Here is a tiny trained network, its code and every weight. The questions are about switching its units off for an input and a target symbol, where a switched-off unit gives its printed mean instead of its output.

import numpy as np


def w(rows, s, z=0):
    codes = np.array(rows[::2]) - 128.0
    scale = np.full(codes.shape[1], s)
    scale[-1] = z or s
    return codes * scale


def norm(h):
    return h / np.sqrt((h * h).mean(-1, keepdims=True) + 1e-5)


def f(y):
    return y / 2 * (1 + np.tanh(0.7978845608 * (y + 0.044715 * y**3)))


def softmax(a):
    e = np.exp(a - a.max(-1, keepdims=True))
    return e / e.sum(-1, keepdims=True)


def log_softmax(a):
    a = a - a.max(-1, keepdims=True)
    return a - np.log(np.exp(a).sum(-1, keepdims=True))


def net(x, mask):
    ids = ['αβγζηθμξσφω'.index(c) for c in x.split()]
    T = len(ids)
    res = E[ids] + P[:T]
    u = 0
    for l in range(2):
        q, k, v = (norm(res) @ M[l].T for M in (Q, K, V))
        z = softmax(np.where(np.tri(T) > 0, q @ k.T / 3**0.5, -1e9)) @ v
        res = res + np.where(mask[u], z, O[l][:, -1]) @ O[l][:, :-1]
        u += 1
        y = f(norm(res) @ A[l][:, :-1].T + A[l][:, -1])
        res = res + np.where(mask[u : u + 16], y, B[l][:, -1]) @ B[l][:, :-1]
        u += 16
    return log_softmax(norm(res)[-1] @ U[:, :-1].T + U[:, -1])


Q, K, V, O, A, B = {}, {}, {}, {}, {}, {}
E = w([
[134,132,133],'α',
[252,147,174],'β',
[185,126,122],'γ',
[122,111,134],'ζ',
[123,160,197],'η',
[159,106,102],'θ',
[134,132,132],'μ',
[122,113,137],'ξ',
[122,113,136],'σ',
[186,122,123],'φ',
[158,106,103],'ω',
],0.036)
P = w([
[214,61,119],'0',
[154,91,1],'1',
[39,230,57],'2',
[27,159,51],'3',
[94,130,86],'4',
[122,99,132],'5',
[148,68,144],'6',
],0.0082)
Q[0] = w([
[35,180,102],'0.h0',
[100,254,122],'0.h0',
[90,125,49],'0.h0',
],0.0075)
K[0] = w([
[148,250,70],'0.h0',
[242,129,11],'0.h0',
[2,189,80],'0.h0',
],0.0057)
V[0] = w([
[184,253,35],'0.h0',
[116,72,124],'0.h0',
[79,120,225],'0.h0',
],0.0057)
O[0] = w([
[196,1,185,1],'0.h0',
[77,170,131,207],'0.h0',
[154,150,71,88],'0.h0',
],0.0077,0.002)
A[0] = w([
[144,166,136,91],'0.n0',
[112,20,226,209],'0.n1',
[141,170,137,68],'0.n2',
[104,43,124,94],'0.n3',
[193,204,77,83],'0.n4',
[165,99,76,114],'0.n5',
[99,138,140,72],'0.n6',
[68,84,172,100],'0.n7',
[243,254,191,97],'0.n8',
[173,80,65,61],'0.n9',
[158,155,100,125],'0.n10',
[190,158,199,38],'0.n11',
[129,222,12,2],'0.n12',
[146,118,85,109],'0.n13',
[82,132,49,82],'0.n14',
[57,207,174,213],'0.n15',
],0.014,0.0032)
B[0] = w([
[129,122,143,123],'0.n0',
[80,143,61,184],'0.n1',
[133,126,146,121],'0.n2',
[152,179,153,174],'0.n3',
[87,126,103,163],'0.n4',
[156,142,90,184],'0.n5',
[123,132,122,136],'0.n6',
[114,162,95,178],'0.n7',
[253,166,108,203],'0.n8',
[153,154,82,198],'0.n9',
[121,127,115,141],'0.n10',
[149,77,114,157],'0.n11',
[110,65,73,203],'0.n12',
[163,133,113,158],'0.n13',
[120,67,118,234],'0.n14',
[79,179,99,255],'0.n15',
],0.03,0.0071)
Q[1] = w([
[123,172,29],'1.h0',
[171,222,142],'1.h0',
[172,210,247],'1.h0',
],0.011)
K[1] = w([
[129,180,6],'1.h0',
[197,174,147],'1.h0',
[169,114,222],'1.h0',
],0.013)
V[1] = w([
[234,50,184],'1.h0',
[148,213,203],'1.h0',
[247,10,172],'1.h0',
],0.013)
O[1] = w([
[236,92,215,8],'1.h0',
[134,15,117,1],'1.h0',
[254,120,236,24],'1.h0',
],0.013,0.0079)
A[1] = w([
[87,146,136,206],'1.n0',
[100,93,98,26],'1.n1',
[89,189,128,250],'1.n2',
[138,131,113,87],'1.n3',
[157,132,137,98],'1.n4',
[100,173,97,210],'1.n5',
[197,178,199,250],'1.n6',
[137,136,162,53],'1.n7',
[97,111,142,91],'1.n8',
[163,117,119,181],'1.n9',
[133,134,170,85],'1.n10',
[147,252,128,14],'1.n11',
[129,164,126,122],'1.n12',
[135,133,144,79],'1.n13',
[116,138,127,72],'1.n14',
[158,91,130,74],'1.n15',
],0.026,0.0014)
B[1] = w([
[166,79,120,172],'1.n0',
[74,107,77,176],'1.n1',
[182,146,201,218],'1.n2',
[122,135,135,145],'1.n3',
[105,121,144,131],'1.n4',
[174,66,121,253],'1.n5',
[30,54,115,154],'1.n6',
[124,104,102,121],'1.n7',
[138,111,100,131],'1.n8',
[100,119,171,146],'1.n9',
[129,107,81,121],'1.n10',
[122,255,115,213],'1.n11',
[145,159,128,153],'1.n12',
[122,117,121,119],'1.n13',
[151,129,120,138],'1.n14',
[111,133,177,132],'1.n15',
],0.036,0.014)
U = w([
[3,199,175,165],'α',
[126,149,133,84],'β',
[35,4,52,185],'γ',
[253,207,140,106],'ζ',
[45,180,139,88],'η',
[155,146,134,26],'θ',
[215,201,189,105],'μ',
[67,22,65,60],'ξ',
[146,172,174,113],'σ',
[253,12,150,254],'φ',
[78,55,181,199],'ω',
],0.011,0.0074)

Each question gives the input, a string of symbols that net reads in full, and the target symbol t.
The units are the heads (3 rows each of Q, K, V and O) and the neurons (one row each of A and B). Each row of codes is followed by its name. A weight is (code - 128) times the scale printed after its matrix; where a second scale follows, it is the last column's (O, A, B and U).
mask holds one flag per unit, layer by layer, with each layer's heads first. A switched-off unit (its flag False) gives its mean, the last column of its rows in O or B, instead of its output. The means were averaged over made-up inputs and are rounded, as every weight is.
A unit's drop is (log p(t) with every unit on - log p(t) with that unit switched off) / (log p(t) with every unit on - log p(t) with every unit switched off).
The circuit of an input: a set's keep is (log p(t) with only the set's units on - log p(t) with every unit switched off) / (log p(t) with every unit on - log p(t) with every unit switched off). Starting from the 12 units with the biggest drops (on a tie, the unit counted first), units are removed one at a time, each time the one whose removal leaves the highest keep (on an exact tie, the one counted first), for as long as the keep stays at least 0.8.
circuit, biggest first: the units of the circuit, biggest drop first
unit that matters most: the unit with the biggest drop
top k neurons: the k neurons with the biggest drops, biggest first
k most important neurons of layer l: the k neurons of layer l with the biggest drops, biggest first
input ξ η η θ ξ ξ ω, target γ: unit that matters most	0.h0
input α ξ η ω, target φ: top 4 neurons	(1.n11, 0.n15, 1.n6, 0.n1)
input α ω ξ ξ β, target φ: circuit, biggest first	(1.h0, 0.n8, 1.n6)
input ω ξ ω, target γ: top 4 neurons	(0.n8, 0.n12, 1.n2, 1.n11)
input φ ξ ζ, target γ: top 2 neurons	(0.n3, 1.n11)
input η ξ α, target γ: 2 most important neurons of layer 0	(0.n12, 0.n15)
input μ ω ω σ, target ζ: top 2 neurons	(0.n3, 0.n12)
input ξ β ξ ξ ξ, target γ: circuit, biggest first	(1.n11, 0.n8)
input ξ ζ ω η ξ α, target γ: circuit, biggest first	(0.h0, 0.n12)
input ξ η ω ξ, target ζ: circuit, biggest first	(1.n2, 1.n6)
input ξ η η ζ, target φ: 2 most important neurons of layer 0	(0.n1, 0.n4)
input α ξ ω σ, target ζ: circuit, biggest first	(0.h0, 0.n12, 1.n2)
input η α η β η ξ, target φ: top 2 neurons	(0.n15, 1.n5)
input ξ ξ φ η ξ, target φ: circuit, biggest first	(0.h0, 0.n14, 1.n11, 0.n1)
input ω ξ ω ξ, target ζ: top neuron	(0.n15)
input ξ ξ ξ η σ, target φ: top 2 neurons	(0.n1, 1.n2)
input ξ ξ η μ, target φ: 3 most important neurons of layer 0	(0.n1, 0.n4, 0.n11)
input ω ω γ ζ, target ζ: 2 most important neurons of layer 0	(0.n3, 0.n12)
input ξ ξ ξ σ, target γ: top 3 neurons	(0.n15, 0.n14, 1.n11)
input η ξ μ, target γ: unit that matters most	0.n12
